Below is a small trained network, with its code and all its weights. Each question gives an input and a class and asks what happens when units are switched off, that is, made to give their printed mean instead of their output.

import numpy as np


def w(rows, s, z=0):
    codes = np.array(rows[::2]) - 128.0
    scale = np.full(codes.shape[1], s)
    scale[-1] = z or s
    return codes * scale


def norm(h):
    return h / np.sqrt((h * h).mean(-1, keepdims=True) + 1e-5)


def f(y):
    return y / 2 * (1 + np.tanh(0.7978845608 * (y + 0.044715 * y**3)))


def log_softmax(a):
    a = a - a.max(-1, keepdims=True)
    return a - np.log(np.exp(a).sum(-1, keepdims=True))


def net(x, mask):
    res = np.array(x, float).reshape(1, 6) / 4 @ E
    u = 0
    for l in range(2):
        y = f(norm(res) @ A[l][:, :-1].T + A[l][:, -1])
        res = res + np.where(mask[u : u + 6], y, B[l][:, -1]) @ B[l][:, :-1]
        u += 6
    return log_softmax(norm(res)[-1] @ U[:, :-1].T + U[:, -1])


A, B = {}, {}
E = w([
[133,131,148,115,113,150,144,134,118,127],'x0',
[148,105,165,165,205,75,191,179,108,186],'x1',
[147,106,119,156,102,137,142,121,132,134],'x2',
[189,94,2,49,162,173,118,161,47,133],'x3',
[142,111,147,117,140,130,129,119,130,103],'x4',
[127,129,129,148,139,156,111,131,131,149],'x5',
],0.014)
A[0] = w([
[157,51,134,149,216,77,222,216,79,193,53],'0.n1',
[155,132,129,131,133,105,70,138,107,124,12],'0.n2',
[206,96,2,59,146,180,107,164,81,98,162],'0.n3',
[113,121,52,46,37,196,21,101,158,71,4],'0.n4',
[162,126,184,140,48,101,191,108,168,165,55],'0.n5',
[73,111,95,116,50,158,79,105,146,82,2],'0.n6',
],0.0073,0.0042)
B[0] = w([
[206,211,118,179,163,143,158,160,134,57,214],'0.n1',
[137,134,156,127,84,129,143,94,71,136,116],'0.n2',
[65,65,135,78,113,142,98,154,113,186,246],'0.n3',
[202,210,121,205,180,113,177,101,104,74,213],'0.n4',
[119,122,126,98,149,110,113,135,155,124,158],'0.n5',
[141,163,137,177,248,159,191,163,136,97,163],'0.n6',
],0.012,0.011)
A[1] = w([
[124,23,57,47,138,171,92,169,55,173,22],'1.n1',
[71,141,140,71,118,118,82,131,147,117,138],'1.n2',
[125,164,63,124,49,201,86,32,127,51,172],'1.n3',
[73,147,173,166,150,100,111,116,209,109,4],'1.n4',
[44,142,200,178,101,103,117,111,254,95,94],'1.n5',
[125,47,91,87,153,141,110,192,116,160,116],'1.n6',
],0.0084,0.0023)
B[1] = w([
[61,74,205,104,12,100,75,52,148,131,246],'1.n1',
[142,111,52,164,160,56,151,88,109,165,139],'1.n2',
[188,182,181,202,203,37,208,220,231,125,175],'1.n3',
[103,87,90,83,143,175,125,119,65,128,205],'1.n4',
[104,80,62,69,60,148,82,111,83,167,254],'1.n5',
[87,139,140,192,119,117,142,52,150,167,195],'1.n6',
],0.011,0.0086)
U = w([
[41,51,107,81,1,141,75,114,104,169,7],'0',
[213,252,94,191,179,126,144,190,148,77,249],'1',
],0.0098,0.0017)

Each question gives the input, the list of numbers given to net, and the class t.
The units are the neurons (one row each of A and B). Each row of codes is followed by its name. A weight is (code - 128) times the scale printed after its matrix; where a second scale follows, it is the last column's (A, B and U).
mask holds one flag per neuron, layer by layer. A switched-off neuron (its flag False) gives its mean, the last column of its row in B, instead of its output. The means were averaged over made-up inputs and are rounded, as every weight is.
A unit's drop is (log p(t) with every unit on - log p(t) with that unit switched off) / (log p(t) with every unit on - log p(t) with every unit switched off).
The circuit of an input: a set's keep is (log p(t) with only the set's units on - log p(t) with every unit switched off) / (log p(t) with every unit on - log p(t) with every unit switched off). Starting from all 12 units, units are removed one at a time, each time the one whose removal leaves the highest keep (on an exact tie, the one counted first), for as long as the keep stays at least 0.8.
units of the circuit, in order: the units of the circuit, biggest drop first
k most important neurons: the k neurons with the biggest drops, biggest first
k most important neurons of layer l: the k neurons of layer l with the biggest drops, biggest first
drop when u is switched off: that unit's drop, to one decimal
input [6,6,-3,-6,1,-8], class 0: 2 most important neurons	[0.n4 1.n5]
input [-2,3,0,-3,7,-8], class 0: 4 most important neurons	[0.n4 0.n6 1.n5 1.n3]
input [2,4,-1,-4,-3,-4], class 0: units of the circuit, in order	[0.n4]
input [-8,8,6,8,8,-4], class 0: 3 most important neurons of layer 0	[0.n3 0.n4 0.n6]
input [0,-7,7,6,-3,0], class 1: 2 most important neurons of layer 1	[1.n3 1.n5]
input [-7,7,-2,7,-2,4], class 0: 4 most important neurons	[0.n3 0.n4 1.n1 0.n6]
input [-5,-5,8,4,-7,-4], class 1: 2 most important neurons	[0.n4 1.n3]
input [3,6,-5,-6,8,0], class 0: 3 most important neurons	[0.n4 1.n5 0.n6]
input [7,3,5,-2,0,-2], class 1: 2 most important neurons of layer 0	[0.n1 0.n3]
input [3,7,1,8,2,5], class 0: 3 most important neurons	[0.n3 0.n4 1.n1]
input [7,5,-8,-7,-5,6], class 0: drop when 1.n1 is switched off	0.0
input [4,-4,1,2,1,-1], class 1: drop when 0.n4 is switched off	1.9
input [1,3,-8,4,-3,-1], class 0: drop when 0.n4 is switched off	0.2
input [-4,3,6,5,8,2], class 0: units of the circuit, in order	[0.n3]
